Below are the code and all the weights of a small trained network. Each question names an input and a class and asks about switching units off, where a switched-off unit gives its printed mean instead of its output.

import numpy as np


def w(rows, s, z=0):
    codes = np.array(rows[::2]) - 128.0
    scale = np.full(codes.shape[1], s)
    scale[-1] = z or s
    return codes * scale


def f(y):
    return np.maximum(y, 0)


def log_softmax(a):
    a = a - a.max(-1, keepdims=True)
    return a - np.log(np.exp(a).sum(-1, keepdims=True))


def net(x, mask):
    res = np.array(x, float).reshape(1, 2) / 4 @ E
    y = f(res @ A[0][:, :-1].T + A[0][:, -1])
    res = res + np.where(mask, y, B[0][:, -1]) @ B[0][:, :-1]
    return log_softmax(res[-1] @ U[:, :-1].T + U[:, -1])


A, B = {}, {}
E = w([
[166,178,206,213,207,139,248,125,135,207],'x0',
[68,128,173,53,107,212,121,216,115,41],'x1',
],0.014)
A[0] = w([
[179,247,175,163,193,156,241,153,169,162,141],'N1',
[119,77,91,37,120,168,59,184,108,86,57],'N2',
[58,195,216,114,122,240,176,203,130,95,244],'N3',
[125,112,87,139,138,132,78,119,151,127,254],'N4',
[88,103,89,99,96,103,93,76,117,108,242],'N5',
[166,197,109,147,160,110,165,70,165,195,202],'N6',
[71,113,104,66,63,186,76,172,107,72,97],'N7',
],0.012,0.0039)
B[0] = w([
[134,251,80,113,133,165,184,122,215,143,249],'N1',
[165,75,131,112,131,54,65,24,55,99,241],'N2',
[59,113,178,173,140,159,186,199,126,59,242],'N3',
[87,126,91,116,124,136,89,84,159,174,169],'N4',
[173,113,96,124,68,147,145,108,176,199,198],'N5',
[144,113,138,107,136,115,81,76,121,143,217],'N6',
[149,46,161,114,113,36,111,137,12,122,253],'N7',
],0.014,0.025)
U = w([
[199,55,116,93,120,39,86,92,53,139,71],'0',
[202,157,45,57,48,151,115,116,191,160,251],'1',
[158,65,146,173,99,113,169,206,87,94,124],'2',
[90,140,116,139,158,254,214,250,118,102,122],'3',
],0.0097,0.0027)

Each question gives the input, the list of numbers given to net, and the class t.
The units are the neurons (one row each of A and B). Each row of codes is followed by its name. A weight is (code - 128) times the scale printed after its matrix; where a second scale follows, it is the last column's (A, B and U).
mask holds one flag per neuron, in row order. A switched-off neuron (its flag False) gives its mean, the last column of its row in B, instead of its output. The means were averaged over made-up inputs and are rounded, as every weight is.
A unit's drop is (log p(t) with every unit on - log p(t) with that unit switched off) / (log p(t) with every unit on - log p(t) with every unit switched off).
The circuit of an input: a set's keep is (log p(t) with only the set's units on - log p(t) with every unit switched off) / (log p(t) with every unit on - log p(t) with every unit switched off). Starting from all 7 units, units are removed one at a time, each time the one whose removal leaves the highest keep (on an exact tie, the one counted first), for as long as the keep stays at least 0.8.
circuit, biggest first: the units of the circuit, biggest drop first
most important unit: the unit with the biggest drop
top k neurons: the k neurons with the biggest drops, biggest first
drop of u: that unit's drop, to one decimal
input [2,-2], class 1: most important unit : N3
input [2,8], class 2: circuit, biggest first : (N3; N7)
input [0,1], class 2: top 4 neurons : (N1; N2; N6; N7)
input [-2,-2], class 1: top 2 neurons : (N7; N2)
input [6,0], class 3: top 2 neurons : (N2; N5)
input [0,8], class 2: top 2 neurons : (N3; N6)
input [3,0], class 3: top 2 neurons : (N2; N5)
input [1,6], class 2: drop of N3 : 1.1
input [4,5], class 3: drop of N7 : 0.0
input [-3,-3], class 1: drop of N7 : 1.0
